Below is a small trained network, with its code and all its weights. Each question gives an input and a target symbol and asks what happens when units are switched off, that is, made to give their printed mean instead of their output.

import numpy as np


def w(rows, s, z=0):
    codes = np.array(rows[::2]) - 128.0
    scale = np.full(codes.shape[1], s)
    scale[-1] = z or s
    return codes * scale


def norm(h):
    return h / np.sqrt((h * h).mean(-1, keepdims=True) + 1e-5)


def f(y):
    return y / 2 * (1 + np.tanh(0.7978845608 * (y + 0.044715 * y**3)))


def softmax(a):
    e = np.exp(a - a.max(-1, keepdims=True))
    return e / e.sum(-1, keepdims=True)


def log_softmax(a):
    a = a - a.max(-1, keepdims=True)
    return a - np.log(np.exp(a).sum(-1, keepdims=True))


def net(x, mask):
    ids = ['βγδεζηπστω'.index(c) for c in x.split()]
    T = len(ids)
    res = E[ids] + P[:T]
    r = norm(res)
    for j in range(2):
        rows = slice(2 * j, 2 * j + 2)
        q, k, v = (r @ M[0][rows].T for M in (Q, K, V))
        z = softmax(np.where(np.tri(T) > 0, q @ k.T / 2**0.5, -1e9)) @ v
        o = O[0][rows]
        res = res + np.where(mask[j], z, o[:, -1]) @ o[:, :-1]
    y = f(norm(res) @ A[0][:, :-1].T + A[0][:, -1])
    res = res + np.where(mask[2:14], y, B[0][:, -1]) @ B[0][:, :-1]
    return log_softmax(norm(res)[-1] @ U[:, :-1].T + U[:, -1])


Q, K, V, O, A, B = {}, {}, {}, {}, {}, {}
E = w([
[118,209,130,196],'β',
[5,193,110,218],'γ',
[164,111,111,66],'δ',
[89,109,127,167],'ε',
[110,97,140,117],'ζ',
[142,191,102,151],'η',
[94,96,79,118],'π',
[48,131,190,101],'σ',
[143,100,89,172],'τ',
[113,194,194,132],'ω',
],0.02)
P = w([
[209,176,255,138],'0',
[10,195,102,116],'1',
[25,190,114,111],'2',
[29,186,102,104],'3',
[34,184,86,98],'4',
[33,185,80,95],'5',
[27,186,73,88],'6',
],0.0051)
Q[0] = w([
[3,114,134,165],'h0',
[99,170,86,112],'h0',
[145,152,132,132],'h1',
[155,109,146,137],'h1',
],0.032)
K[0] = w([
[197,59,222,248],'h0',
[252,136,113,131],'h0',
[167,158,129,137],'h1',
[57,176,133,117],'h1',
],0.021)
V[0] = w([
[24,87,20,102],'h0',
[236,151,33,135],'h0',
[155,1,94,224],'h1',
[53,197,179,222],'h1',
],0.016)
O[0] = w([
[104,153,77,141,79],'h0',
[132,248,167,172,56],'h0',
[195,114,49,167,120],'h1',
[98,26,151,188,253],'h1',
],0.016,0.015)
A[0] = w([
[244,64,165,162,201],'n0',
[171,130,216,201,38],'n1',
[122,149,155,97,48],'n2',
[63,145,112,53,76],'n3',
[147,126,149,133,2],'n4',
[252,169,190,149,171],'n5',
[202,152,194,72,114],'n6',
[41,183,102,162,159],'n7',
[82,181,146,85,89],'n8',
[168,190,88,89,127],'n9',
[139,105,178,196,118],'n10',
[115,141,67,25,243],'n11',
],0.02,0.0042)
B[0] = w([
[164,239,118,73,254],'n0',
[103,174,3,95,185],'n1',
[69,127,110,137,127],'n2',
[59,88,158,103,155],'n3',
[109,84,92,144,111],'n4',
[214,195,214,241,156],'n5',
[93,128,217,101,140],'n6',
[134,116,153,233,204],'n7',
[76,128,205,200,158],'n8',
[163,11,161,81,162],'n9',
[91,192,62,108,253],'n10',
[155,61,197,201,181],'n11',
],0.029,0.0079)
U = w([
[104,196,101,103,47],'β',
[57,86,94,182,131],'γ',
[134,163,247,139,118],'δ',
[183,110,42,87,194],'ε',
[190,122,178,60,164],'ζ',
[101,229,145,138,93],'η',
[221,93,137,154,92],'π',
[123,125,150,94,3],'σ',
[243,187,104,169,215],'τ',
[57,190,175,28,97],'ω',
],0.011,0.0037)

Each question gives the input, a string of symbols that net reads in full, and the target symbol t.
The units are the heads (2 rows each of Q, K, V and O) and the neurons (one row each of A and B). Each row of codes is followed by its name. A weight is (code - 128) times the scale printed after its matrix; where a second scale follows, it is the last column's (O, A, B and U).
mask holds one flag per unit, heads first, then neurons. A switched-off unit (its flag False) gives its mean, the last column of its rows in O or B, instead of its output. The means were averaged over made-up inputs and are rounded, as every weight is.
A unit's drop is (log p(t) with every unit on - log p(t) with that unit switched off) / (log p(t) with every unit on - log p(t) with every unit switched off).
The circuit of an input: a set's keep is (log p(t) with only the set's units on - log p(t) with every unit switched off) / (log p(t) with every unit on - log p(t) with every unit switched off). Starting from the 12 units with the biggest drops (on a tie, the unit counted first), units are removed one at a time, each time the one whose removal leaves the highest keep (on an exact tie, the one counted first), for as long as the keep stays at least 0.8.
circuit, biggest first: the units of the circuit, biggest drop first
most important unit: the unit with the biggest drop
top k neurons: the k neurons with the biggest drops, biggest first
heads that matter: for each layer, one digit per head in row order, 1 if its drop is at least 0.15 and else 0, layers parted by /
drop when u is switched off: that unit's drop, to one decimal
input ε ζ ω ε γ ζ, target ε: heads that matter -> 10
input ω η ζ ε ζ γ β, target ω: heads that matter -> 11
input ε ε γ δ τ, target ε: top neuron -> [n5]
input ζ γ γ ω γ ε ε, target ζ: circuit, biggest first -> [h0; n0]
input ω η γ, target ω: heads that matter -> 10
input η π σ, target η: circuit, biggest first -> [h0; n1]
input ε ε γ ε γ π, target ε: heads that matter -> 01
input τ γ γ π, target τ: heads that matter -> 01
input ζ ε ε π, target ζ: heads that matter -> 10
input π γ γ π, target π: heads that matter -> 01
input τ ω ω ζ ζ γ ε, target τ: heads that matter -> 01
input ω γ γ γ ζ γ, target ω: circuit, biggest first -> [h0; n7; n11]
input ω γ β δ ω π γ, target δ: circuit, biggest first -> [h1; n11]
input ω γ γ β ω, target ω: heads that matter -> 11
input ε τ ε σ, target ε: heads that matter -> 11
input δ ε β, target δ: most important unit -> h1
input ω ζ ε ζ, target ω: heads that matter -> 00
input π γ γ β ε γ ζ, target π: heads that matter -> 01
input ζ δ γ γ η ζ ε, target ζ: circuit, biggest first -> [h0; h1]
input γ γ ε ε γ γ ε, target ε: most important unit -> n7
input ε τ ζ γ γ γ, target ε: circuit, biggest first -> [h1; h0; n7]
input ω γ γ ε, target ω: top 2 neurons -> [n0; n7]
input δ ζ ζ γ γ ε γ, target δ: drop when h1 is switched off -> 1.4
